Below is a small trained network, with its code and all its weights. Each question gives an input and a target symbol and asks what happens when units are switched off, that is, made to give their printed mean instead of their output.

import numpy as np


def w(rows, s, z=0):
    codes = np.array(rows[::2]) - 128.0
    scale = np.full(codes.shape[1], s)
    scale[-1] = z or s
    return codes * scale


def f(y):
    return y / 2 * (1 + np.tanh(0.7978845608 * (y + 0.044715 * y**3)))


def softmax(a):
    e = np.exp(a - a.max(-1, keepdims=True))
    return e / e.sum(-1, keepdims=True)


def log_softmax(a):
    a = a - a.max(-1, keepdims=True)
    return a - np.log(np.exp(a).sum(-1, keepdims=True))


def net(x, mask):
    ids = ['ΓΔΨαβεζηθμξφω'.index(c) for c in x.split()]
    T = len(ids)
    res = E[ids] + P[:T]
    q, k, v = (res @ M[0].T for M in (Q, K, V))
    z = softmax(np.where(np.tri(T) > 0, q @ k.T / 3**0.5, -1e9)) @ v
    res = res + np.where(mask[0], z, O[0][:, -1]) @ O[0][:, :-1]
    y = f(res @ A[0][:, :-1].T + A[0][:, -1])
    res = res + np.where(mask[1:9], y, B[0][:, -1]) @ B[0][:, :-1]
    return log_softmax(res[-1] @ U[:, :-1].T + U[:, -1])


Q, K, V, O, A, B = {}, {}, {}, {}, {}, {}
E = w([
[120,144,175],'Γ',
[128,140,192],'Δ',
[113,140,177],'Ψ',
[151,220,137],'α',
[98,123,170],'β',
[110,158,130],'ε',
[103,129,168],'ζ',
[143,168,158],'η',
[92,195,112],'θ',
[125,249,98],'μ',
[22,92,114],'ξ',
[76,12,146],'φ',
[241,54,149],'ω',
],0.019)
P = w([
[70,254,234],'0',
[67,235,214],'1',
[67,212,194],'2',
[78,167,175],'3',
[84,150,150],'4',
[74,120,127],'5',
[68,90,94],'6',
[71,81,73],'7',
[72,90,76],'8',
],0.0078)
Q[0] = w([
[38,141,89],'head 1',
[227,41,32],'head 1',
[2,145,213],'head 1',
],0.0091)
K[0] = w([
[163,72,99],'head 1',
[129,166,253],'head 1',
[159,116,54],'head 1',
],0.017)
V[0] = w([
[153,216,58],'head 1',
[253,158,128],'head 1',
[47,152,26],'head 1',
],0.012)
O[0] = w([
[142,159,10,84],'head 1',
[240,140,77,1],'head 1',
[7,142,82,149],'head 1',
],0.013,0.0087)
A[0] = w([
[200,123,110,77],'neuron 1',
[147,131,165,137],'neuron 2',
[163,151,98,103],'neuron 3',
[185,92,182,236],'neuron 4',
[83,74,91,205],'neuron 5',
[160,197,187,255],'neuron 6',
[117,211,117,103],'neuron 7',
[138,4,176,40],'neuron 8',
],0.011,0.0056)
B[0] = w([
[65,53,46,172],'neuron 1',
[203,142,170,174],'neuron 2',
[228,69,134,149],'neuron 3',
[40,251,116,243],'neuron 4',
[254,198,174,252],'neuron 5',
[144,44,108,228],'neuron 6',
[147,1,127,184],'neuron 7',
[142,113,55,244],'neuron 8',
],0.0061,0.012)
U = w([
[138,133,147,54],'Γ',
[152,196,161,67],'Δ',
[140,134,156,78],'Ψ',
[134,78,132,231],'α',
[132,92,158,101],'β',
[118,107,125,192],'ε',
[130,108,150,138],'ζ',
[158,125,149,233],'η',
[109,162,107,135],'θ',
[115,174,88,172],'μ',
[87,155,132,2],'ξ',
[103,9,152,95],'φ',
[142,114,137,182],'ω',
],0.016,0.006)

Each question gives the input, a string of symbols that net reads in full, and the target symbol t.
The units are the heads (3 rows each of Q, K, V and O) and the neurons (one row each of A and B). Each row of codes is followed by its name. A weight is (code - 128) times the scale printed after its matrix; where a second scale follows, it is the last column's (O, A, B and U).
mask holds one flag per unit, heads first, then neurons. A switched-off unit (its flag False) gives its mean, the last column of its rows in O or B, instead of its output. The means were averaged over made-up inputs and are rounded, as every weight is.
A unit's drop is (log p(t) with every unit on - log p(t) with that unit switched off) / (log p(t) with every unit on - log p(t) with every unit switched off).
The circuit of an input: a set's keep is (log p(t) with only the set's units on - log p(t) with every unit switched off) / (log p(t) with every unit on - log p(t) with every unit switched off). Starting from all 9 units, units are removed one at a time, each time the one whose removal leaves the highest keep (on an exact tie, the one counted first), for as long as the keep stays at least 0.8.
units of the circuit, in order: the units of the circuit, biggest drop first
top k neurons: the k neurons with the biggest drops, biggest first
drop when u is switched off: that unit's drop, to one decimal
input η η Δ β μ θ Γ, target μ: units of the circuit, in order : (head 1)
input Δ Γ μ ξ ε ξ Ψ, target ξ: units of the circuit, in order : (head 1; neuron 6)
input Ψ Δ β ω β, target η: units of the circuit, in order : (head 1; neuron 4; neuron 6; neuron 1)
input Δ ω α, target η: units of the circuit, in order : (head 1; neuron 6)
input α Δ α, target α: top 2 neurons : (neuron 7; neuron 4)
input β Δ α ω Δ, target η: top 4 neurons : (neuron 4; neuron 6; neuron 1; neuron 2)
input β μ α ξ, target ξ: units of the circuit, in order : (head 1; neuron 5)
input Δ Δ μ α α, target μ: top 2 neurons : (neuron 6; neuron 2)
input ε ω μ, target η: units of the circuit, in order : (head 1; neuron 6)
input α Ψ ω η, target η: top 2 neurons : (neuron 6; neuron 1)
input φ ζ Ψ, target φ: top 2 neurons : (neuron 6; neuron 5)
input Γ θ ζ μ ζ, target μ: drop when neuron 6 is switched off : 0.1
input ε ε ξ Ψ ζ ε ξ θ, target ξ: drop when neuron 5 is switched off : 0.0
input Δ Δ ξ η, target ξ: drop when head 1 is switched off : 1.2
input Ψ η ω Δ μ, target α: top 2 neurons : (neuron 1; neuron 6)
input ξ μ Δ, target ξ: top neuron : (neuron 6)
